How the objects are linked:
BF: δ>PF, θ>ZM
TL: δ>PJ, θ>BQ
QD: δ>RM, θ>LH
TZ: δ>NG, θ>JD
SJ: δ>ZS, θ>CJ
TH: δ>JD, θ>NG
LG: δ>JF, θ>HC
SL: δ>JJ, θ>BN
CH: δ>QN, θ>MH
JF: δ>MH, θ>QN
FG: δ>QC, θ>LM
BQ: δ>ZD, θ>TL
HN: δ>BR, θ>JN
NH: δ>FG, θ>QT
MH: δ>HJ, θ>CH
JJ: δ>HB, θ>CF
JN: δ>LG, θ>HN
NG: δ>BF, θ>TH
JZ: δ>TL, θ>ZD
MF: δ>NB, θ>TR
JD: δ>NH, θ>TZ
CF: δ>BN, θ>JJ
QC: δ>MG, θ>JQ
TR: δ>ML, θ>MF
NB: δ>JN, θ>BR
BN: δ>LL, θ>SL
BH: δ>JQ, θ>MG
JQ: δ>LM, θ>QC
CJ: δ>PR, θ>SJ
PR: δ>QD, θ>MJ
LL: δ>BH, θ>ZT
ZS: δ>CF, θ>HB
HJ: δ>BQ, θ>PJ
HC: δ>HN, θ>LG
MJ: δ>SJ, θ>PR
ZT: δ>SL, θ>LL
ZD: δ>RT, θ>JZ
BR: δ>TR, θ>NB
PJ: δ>CH, θ>HJ
LH: δ>MJ, θ>QD
HB: δ>CJ, θ>ZS
PF: δ>MF, θ>ML
QN: δ>HC, θ>JF
QT: δ>TZ, θ>NH
MG: δ>ZT, θ>BH
ML: δ>ZM, θ>PF
RM: δ>JZ, θ>RT
ZM: δ>TH, θ>BF
RT: δ>LH, θ>RM
LM: δ>QT, θ>FG

In the rows, 51 means zero.

The rows follow the links: the fewer symbols apart two objects are, the more alike their rows tend to be.

Each row is also shifted at random along 4 hidden directions that mean nothing.

Name the object of each row.
56,39,45,60,38,36,66,42,56,75,46,38,57,46,49,62,54,43,44,50,50,57,51,60: HC
54,47,58,51,57,42,50,63,40,45,49,50,43,55,65,45,41,40,47,63,59,63,49,43: NG
57,41,50,53,41,48,64,47,58,67,39,44,51,39,49,61,51,45,48,45,55,51,54,62: CH
50,46,57,41,47,48,60,52,59,55,61,53,45,36,56,63,43,46,49,66,59,44,59,58: JZ
52,41,60,54,54,32,55,60,44,51,61,50,42,53,74,49,40,38,50,67,67,58,56,39: PF
45,51,53,68,48,31,44,52,38,42,57,40,59,73,54,56,52,54,47,78,74,61,44,45: TH
53,46,53,38,48,54,60,50,62,54,46,50,45,32,55,57,50,47,48,53,41,44,59,60: TL
49,46,57,45,54,46,47,57,62,16,16,46,52,36,61,51,56,62,57,65,57,36,67,49: MH
50,61,52,46,52,60,46,55,40,48,40,51,53,59,37,49,48,54,41,55,44,60,41,58: LL
53,61,38,60,54,58,43,49,45,56,56,49,57,68,45,42,64,56,53,30,41,60,44,45: JD
46,49,68,47,59,42,55,51,54,57,78,66,48,50,62,50,36,48,57,68,49,45,53,44: HB
49,65,49,48,61,72,38,51,49,47,83,68,48,62,51,42,53,57,60,39,48,47,47,41: ZT
47,47,61,43,48,53,56,49,57,58,83,58,42,40,57,65,41,44,52,68,71,42,56,54: RM
49,54,58,53,61,57,48,53,51,56,57,67,53,57,53,40,44,51,61,39,44,50,48,42: SL
48,60,47,48,49,51,57,37,55,72,71,53,64,54,36,56,57,57,45,53,24,52,44,59: ZS
40,55,56,59,41,51,47,42,47,51,71,50,58,63,36,67,48,60,49,73,81,47,44,59: SJ
52,70,43,29,60,73,38,61,43,38,62,52,42,52,47,44,55,55,41,55,27,58,47,53: JQ
44,45,72,60,58,38,53,54,48,53,56,65,51,59,59,48,31,47,58,62,68,50,48,41: JJ

The symbols that take the first to the second take the third to the fourth. What is the fourth?
Answer with the object's name.
57,52,50,44,59,54,47,64,43,45,46,51,39,49,64,40,46,42,48,48,42,61,52,46
to 48,51,62,45,54,61,54,51,56,52,64,64,44,42,56,54,39,47,56,52,62,41,56,50
as 56,56,49,44,57,60,50,60,40,55,38,53,48,55,48,40,48,45,44,41,31,67,44,51
to JZ

52,56,55,51,53,56,47,57,38,54,37,52,52,60,41,47,43,49,42,53,47,65,40,55
to 50,48,59,42,52,56,60,51,60,61,62,62,45,38,56,54,42,45,54,50,51,43,56,54
as 50,62,48,54,58,46,44,49,48,52,70,54,56,65,54,41,58,55,54,55,30,55,48,42
to NB

54,46,46,56,49,51,54,47,58,62,92,53,44,49,69,55,56,44,62,43,66,44,56,42
to 52,58,46,62,55,49,44,51,44,55,53,52,58,70,49,41,57,54,53,41,41,58,44,43
as 51,63,47,48,65,61,41,55,49,39,45,58,54,59,51,35,57,59,56,39,28,52,49,42
to MF

57,53,31,61,36,70,46,44,47,64,68,40,51,58,37,63,67,53,47,30,76,58,45,58
to 46,54,61,61,59,37,50,49,45,59,68,60,56,69,57,45,43,51,56,59,52,55,43,39
as 45,53,59,61,45,53,50,49,40,53,40,51,59,65,34,58,43,57,45,59,72,58,39,59
to BF

52,42,52,57,48,41,58,45,66,54,48,51,56,44,60,53,57,53,59,48,51,40,61,49
to 54,57,37,46,48,58,42,56,47,26,30,34,51,51,46,53,67,61,43,58,50,55,52,56
as 57,50,41,42,44,57,58,49,59,55,45,40,48,36,49,59,59,50,45,50,41,50,57,63
to RT

50,57,52,55,50,66,43,57,34,52,49,55,49,65,38,51,44,50,44,49,69,65,38,55
to 54,48,45,47,53,52,53,49,67,46,53,50,49,36,63,49,62,54,61,41,42,39,64,47
as 48,54,48,44,51,53,51,46,67,35,34,49,59,39,47,54,63,66,55,55,36,35,61,57
to QT

50,49,62,49,55,53,60,47,58,73,74,70,48,45,56,50,40,43,59,41,47,46,52,47
to 46,54,51,47,51,46,54,43,64,48,34,49,63,45,40,54,59,63,51,56,29,41,54,60
as 59,42,51,55,54,49,56,57,55,53,42,51,45,45,68,44,50,43,59,32,53,51,59,42
to HC

54,50,45,65,50,34,52,48,46,59,39,39,62,65,48,48,59,52,47,51,41,63,46,50
to 46,53,50,44,50,39,55,40,68,46,55,48,62,42,48,56,60,64,51,69,27,37,59,57
as 47,46,50,60,44,49,56,41,63,57,54,50,59,47,49,59,55,57,60,46,62,38,55,53
to JD

43,49,59,51,50,38,52,48,62,33,34,46,61,45,48,59,53,64,51,78,54,39,56,56
to 52,51,59,48,56,45,48,64,34,42,48,50,42,58,58,47,40,43,42,71,58,66,46,47
as 54,50,56,51,56,45,52,60,40,56,53,51,44,58,60,44,42,39,46,53,50,66,47,46
to BQ

57,44,48,61,49,58,52,52,54,54,53,52,45,48,61,51,54,46,63,27,75,47,57,43
to 56,48,47,36,47,55,59,49,64,56,53,49,47,30,53,60,54,48,47,52,37,44,60,61
as 53,45,47,57,47,56,55,44,68,56,41,53,57,43,49,53,59,57,62,28,54,38,59,52
to QD

58,55,47,53,54,63,52,56,39,67,52,56,45,60,50,42,46,39,49,27,44,68,43,49
to 56,64,29,43,50,61,43,50,52,43,50,39,53,52,46,48,74,60,45,44,24,55,50,57
as 55,52,38,47,42,49,55,46,56,58,55,36,53,45,48,61,65,52,43,53,43,54,53,62
to BF

43,51,60,59,45,42,53,43,50,54,48,50,63,60,37,62,46,58,46,71,66,50,42,60
to 49,49,53,45,54,55,44,60,56,19,53,47,41,40,68,56,55,57,59,68,78,37,65,44
as 42,55,55,48,49,45,49,44,56,42,53,49,61,52,40,60,54,63,47,76,51,43,52,59
to JN

44,54,67,50,60,55,43,59,46,34,56,66,45,54,57,46,37,54,58,64,72,45,51,42
to 56,48,51,48,55,43,53,57,53,51,70,49,41,47,72,48,50,40,55,54,54,51,57,42
as 58,51,54,45,60,43,51,62,47,46,55,50,41,47,69,42,47,40,48,57,41,59,55,43
to CJ

